Each row has a name. Each piece below is followed by the name of the row it came from, unless a question asks for something else. Each question is about the rows just above it. Places in a row count from 0.

[144 182 137 165 109]  (145)
[137 118  89 140 118]  (96)
[173 155 143 136 109]  (66)
[119 177 135 164 134]  (57)
[ 95  74 112 160 183]  (55)
[161 136 173 155 143]  (115)
[135 163 107  95  92]  (161)
[143 136 173 155 143]  (130)
find: [143 136 173 155]
(130)
find: [135 164]
(57)
Every place of [118] in (96):
1 4
[135 163] is in which row?
(161)

[173  81 125 123  67  92  66 160 165  70  73 168 119  94 163 120 189  98
 170 124 177 126  79  68 164 141 189 126 103 131 169 166] = (32)
[151  97 142 165 167 117  97 143 142  86 185 173 151 107 189 142  86  88
 140 121 185 107 100 142 119  65  93 118 128  77 142  66] = (92)
[156 134 142 115  74  76 164 163 110 170 173 122 171 123 104 143  69 160
  66 172 101 101  94 168 130  69 185  85  98 189  84 138] = (2)
[141 134 104 115  74  76 164 163 110 170  84 122 171 123 104 143  69 160
  66 172 101 101  94 168 158  86 181  81 113  77 106 140] = (27)
[ 97 142 165 167 117  97 143 143 110 170  84 122 171 123 104 143  69 160
  66 172 101 101  94 168 130  69 185  85  98 189  84 138] = (139)
find: [107 100 142]
(92)
The row with [ 97 142 165 167 117  97 143 142] is
(92)
At which places does (92) hold [142]?
2 8 15 23 30

[ 72  58 119  73 147  72]  (8)
[ 91  83 200 126 196 123]  (132)
[133 133 126 127 133 116]  (16)
[174 119 153  57  98  62]  (89)
Where do [119  73] appear?
(8)
Every place of [133] in (16):
0 1 4

[115  71 111 107] : (64)
[115  71 111 177] : (124)
[111 176 121 105] : (15)
Which row holds [111 177]?
(124)
find: [115  71 111 107]
(64)
find: [115  71 111 177]
(124)
Which row holds [121 105]?
(15)
find: [ 71 111 107]
(64)

[124 121 153 110 132 137 139 140 131 114 120 131 139] = (194)
[118 148 127 136  88 126 118 160 127 142 137 106 128] = (68)
[132 132 109 144 147 136 148 149 124 109 143 138 127] = (144)
[128 128 132 136  93 131 129 130 129 126 129 129 130] = (118)
[106  90 196 196 131  93 114 114 122 137 196 147 114] = (179)
[120 195 117  94 171 111 133 203 123 134 127 141 147] = (23)
[125 121 146 115 131 136 136 138 130 117 122 131 137] = (122)
[141 137  91 160 168 140 168 172 119  93 156 149 127] = (9)
[114 104 170 133 129 108 124 148 109 149 114 139 118] = (88)
[116 139 139 122 128 140 136 139 129 139 124 137 137] = (24)
[126 123 129 119 128 132 132 130 130 131 128 131 124] = (206)
[111 127 139 122 129 142 139 132 130 142 123 130 140] = (219)
find: [132 130 130]
(206)
The row with [196 131  93] is
(179)
Places of [129] in row (118):
6 8 10 11
Places of [139] in row (24):
1 2 7 9
find: [148 149 124 109]
(144)
Places of [196] in row (179):
2 3 10

[134 108  98 148 112 157  96 120  95 126 150  71 137 162 178  71 116  96
 119 154] : (202)
[ 92 151 119 143 135 162 117 155 153 150 103 130 129 113 164 117  98 118
 156 114] : (62)
[ 92 151 119 143 138 162 117 155 153 150 154 130 129 113 164 117  98 118
 156 114] : (25)
[123 140 114 106 156 105 167 107 104  99  92 162 117 122 136  54 146 131
 136 127] : (158)
[117 130 156  97  92 120 142 140 113 136 146  96 110 152 118 112 107 133
 113 141] : (18)
[ 79 161 124 135 139 124 140 141 148 124 109 171 113  87 144 166 105 122
 146  97] : (163)
[109 117 176  97 114 130 156  97 114 136 106 129 129  95 116 130 138 151
  91 186] : (6)
[127 111 154  83 171 139 145 112 173 120 108 151  97 138 135  96 169 163
 120 142] : (182)
[ 92 159 117 154 140 189 189 124 127 102 118 184 189 189  74 112 123  96
 152 119] : (110)
[127  83 111 171 139 173 120 154 145 112  92 162 117 122 136  54 146 131
 136 127] : (126)
[169 115 107  91 105 178 152  78  91 109 141 140 125 187 129  80  89 135
 186  59] : (35)
find: [127 111 154  83 171 139 145 112 173 120]
(182)
Places of [189] in row (110):
5 6 12 13
The row with [114 130 156  97] is
(6)
Every place of [133] in (18):
17

[142 143 118  89 115  84] : (49)
[161  71 160 122 144 122] : (155)
[ 85 152 102 200 175  99] : (146)
[ 83  67 150  83 144  67] : (153)
[105 135 137 202 141 144] : (159)
[ 66 170  98 150  98 150] : (41)
[152  85 161 137 144 141] : (13)
Where do [152  85 161 137 144] appear?
(13)
Where do [152  85] appear?
(13)
Every place of [66] in (41):
0
The row with [137 144] is
(13)
Every place of [67] in (153):
1 5
[144 141] is in which row?
(13)
Every place of [150] in (41):
3 5

[135 140 147 110 134 153] : (134)
[174 117 109  96 113 130] : (152)
[166 141 137 111 138 116] : (97)
[105 182 128 166 142  91] : (53)
[147 136 174 148 180  96] : (56)
[ 86 171 150 177 158  97] : (50)
[149 128 167 139 173 139] : (5)
[102 107  87 106  78 168] : (119)
At which places does (5) hold [139]?
3 5
find: [166 142]
(53)
Which row holds [147 110 134]?
(134)

[115 111 171 121] : (58)
[131 112 166 123] : (117)
[128 155  78 124] : (76)
[135 114 155 114] : (86)
[135 122 155 116] : (45)
[127 157  72 125] : (156)
Places of [114] in row (86):
1 3
The row with [122 155 116] is
(45)

[162 136 150 117 152 127  96 181 136  71 170 145 150 125 123 183 101 132
 151 134  86  76 142 101 105 169 151  96 168 181  80 179 137 137  98 106
 181 169  87 143 127  80  86 146 150  93 102  72  71 166  85  87  87 153
 121 159 178 158 167]  (129)
[ 76  86  94 128 120  97 113 103 141 117 115 123 154 112 170 172 182  80
 155 182 144 168 109 182 135  75 108 146 170  89 123  72 177 100  89 179
 179 109 126  95 128 108 102  77 152 114 104 155 142  92  97 171 104 132
 122 140  79 133 178]  (14)
[166  95 179 154 172 145 109 103  85 142 129  93 126 101 121 124  77 110
 152 102 123 158 142 154 168  80  72 119 135 185 159 164 165  77  82  95
 123 152 115 163 155 100 142 103 159  73 168 157 149 158 125  85 155  94
 172  87 129  70 140]  (105)
[ 95 184 168 132 165  90  71 114 159  99 120 107 138 166  96 140  71 124
 158 183 143  87  79 157 150  82  78 156  70 184 100 181  95  71 156  95
  96 174 153 159 138  73 183 130  91 161  82 111 117 144 101 135 181 130
 110 171 138 160  99]  (106)
[130  98 101 165 155 171 183  74 173 133 135 140 122 129  83 156  93 157
  86 164 167 101 112  73 155 101  86 172 117 177 104 176 100  98 149 150
 177 183 125 153 116 160  76  74 112 160  99 162 109 164  88  80  94 100
 106 186 182  81  76]  (42)
[166  83  88  72  82 111 113 158 119 170  85  89 163 166 108 145 183 176
  98 151  76 154 169  97 116  85 129 169 104 165 171 100 139  89 100 167
  70 171 178  71 160 125 118 176 159  72  85  71 137  72 177 176 101 103
 129 104  99 129  72]  (148)
[130  98 101 165 155 171 183  74 162 133 135 140 122 177  83 156  93 157
  86 164 167 101 112  73 155 101  86 172 117 177 104 176 100  98 149 150
 177 183 125 153 116 160  76  74 112 160  99 137 109 164  88  80  94 100
 157 186 126 157  76]  (91)
find: [ 94 172  87 129  70 140]
(105)
At which places does (148) hold [176]?
17 43 51

[149 130 123 117 156]  (83)
[107 130 143 144 149]  (44)
[121 118 119 119 121]  (173)
[157 131 166 157 174]  (116)
[155 118 115 104 149]  (95)
[136 144 124 131 149]  (43)
[ 61 131 115 141 154]  (120)
[107 131 108 114 119]  (38)
find: [157 131]
(116)
Every place of [119] in (173):
2 3
find: [131 166]
(116)
Every place of [157] in (116):
0 3

[160 127 135 136  90 150  86 171 187 146]  (22)
[ 71 169 153  82  80 179  79 160 194 127]  (77)
[ 81 167 105 167 167  64 109 137 127  81]  (121)
[114 116 119 101 130  97 145 105 101  98]  (30)
[190  97 158 128 175  97 128  97  97 136]  (3)
Places of [81] in row (121):
0 9
[128  97  97 136] is in which row?
(3)
Every place of [97] in (3):
1 5 7 8

[151  68 151 169] -> (36)
[128  65  67  72] -> (7)
[151  68  70  97] -> (28)
[68 68 97 89] -> (29)
[145 118 109 178] -> (165)
[132 122 122 166] -> (127)
[135 133 135 155] -> (141)
[150 136 159 152] -> (125)
Every place of [135] in (141):
0 2
Every place of [151] in (36):
0 2
find: [68 70 97]
(28)
Places of [155] in row (141):
3
[151  68  70] is in which row?
(28)

[161 129 187 189 100  99  79 117 113 101] -> (137)
[178  88 183 129 185 103 156 105 104 109] -> (109)
[135 100  98 135  75 169 135 135 136 169] -> (79)
[116 116  74 167 109 116 109 116 107 182] -> (84)
At which places does (79) hold [135]?
0 3 6 7
find: [ 98 135  75 169 135 135]
(79)
Every place of [169] in (79):
5 9
The row with [103 156 105 104] is
(109)
Which row holds [189 100  99]?
(137)
At which places does (84) hold [116]?
0 1 5 7

[ 98 121 167 175 178 168  90 164] : (154)
[166 177 140 168 114 158  72 104] : (168)
[ 93  63 124  79 142 103 193 147] : (205)
[104  59 124  78 125  79 197 127] : (54)
[ 88 117 121 183 155 170 105 161] : (100)
[ 84 120 177 173 177 168 177 177] : (75)
[ 92 121 165 178 185 166  76 162] : (197)
[ 80  71 179 110 181  99 162 143] : (46)
[100 150 108 180 131 188  83 146] : (34)
[ 83  79 117 127 146 127 156 160] : (200)
[167 141 142  77  98  81 159  85] : (191)
Every place of [177] in (75):
2 4 6 7
find: [121 167 175 178 168]
(154)

[168 134 141 128] = (71)
[ 90 119 126 136] = (40)
[124  90 119 126] = (114)
[ 90  90 119 125] = (90)
find: [ 90  90 119]
(90)
find: [ 90 119 126 136]
(40)
[ 90  90 119 125] is in which row?
(90)
Every place of [125] in (90):
3
find: [124  90 119 126]
(114)

[135 156 161 131  90 190 132  97  84 127 140] : (17)
[135  98  90  97 131 190 123  93  96 137 132] : (80)
[135  98 161 161 157 161 142 157 161 161 138] : (123)
Every place of [157] in (123):
4 7
Every place of [98] in (123):
1
[ 90  97 131 190] is in which row?
(80)
find: [190 132  97]
(17)

[151 115 189 119 133 153] : (67)
[141  88 128 122 126 133] : (39)
[118 142 109 132 127 119] : (93)
[103 104  72 138 124 104] : (73)
[128  88  89 127 123 117] : (81)
[111 142  87 135 125 111] : (48)
[133  65  81 125 121 117] : (128)
[ 96 106 111 124 128 133] : (169)
[131  97 106 126 125 123] : (85)
[135 137  85 135 124 110] : (60)
[119 148 120 132 128 123] : (26)
find: [189 119 133 153]
(67)
At which places does (73) hold [104]?
1 5
find: [ 97 106]
(85)
Places of [110] in row (60):
5

[160 135 177 179 118 166 104 169  84 104] : (63)
[ 97 186 105 182 153 171 177 163  84 160] : (31)
[147 143 158 177 110 183 110 181  78 105] : (20)
[171  71 110  97 186 104 182 105 122 153] : (149)
[ 94 126 152 158  81 186 126 188 157 159] : (108)
The row with [177 179 118] is
(63)
find: [105 182 153]
(31)
The row with [ 97 186 104 182] is
(149)
At which places does (20) hold [158]?
2

[131 137  74 182] = (184)
[173 185 185 173] = (188)
[ 95  96 147  76] = (172)
[131 128 183 129] = (78)
[ 96  95 196 142] = (138)
[161 139 133  83] = (51)
[140 184 110  91] = (176)
[ 97 116 116 181] = (111)
[ 86  62  85 172] = (175)
At which places does (111) hold [181]?
3
Places of [173] in row (188):
0 3
Places of [62] in row (175):
1
Every place of [86] in (175):
0
Which row holds [ 62  85 172]?
(175)
Every place of [185] in (188):
1 2
find: [96 95]
(138)

[132 136 111 127 127 135 140 125 137]  (181)
[172 170 170 172 172 170 120 170 138]  (4)
[141 131 137 121 146  97 120 129 106]  (213)
[139 128 146 121 148  91 113 131  99]  (11)
[119 112 170 172 123 150 120 124 143]  (218)
[131 132 137 122 146  97 120 129 106]  (21)
[149 146 108 122 146 108 140 123 122]  (150)
[173 137 144 113 168  63 112 129  82]  (61)
[141 132 137 122 146  97 120 129 106]  (147)
[145 129 149 118 156  79 110 131  90]  (215)
[124 120 155 172 123 155 132 155 152]  (185)
[130 132 125 147 127 144 141 122 147]  (204)
Places of [172] in row (4):
0 3 4
Places of [155] in row (185):
2 5 7
find: [136 111]
(181)

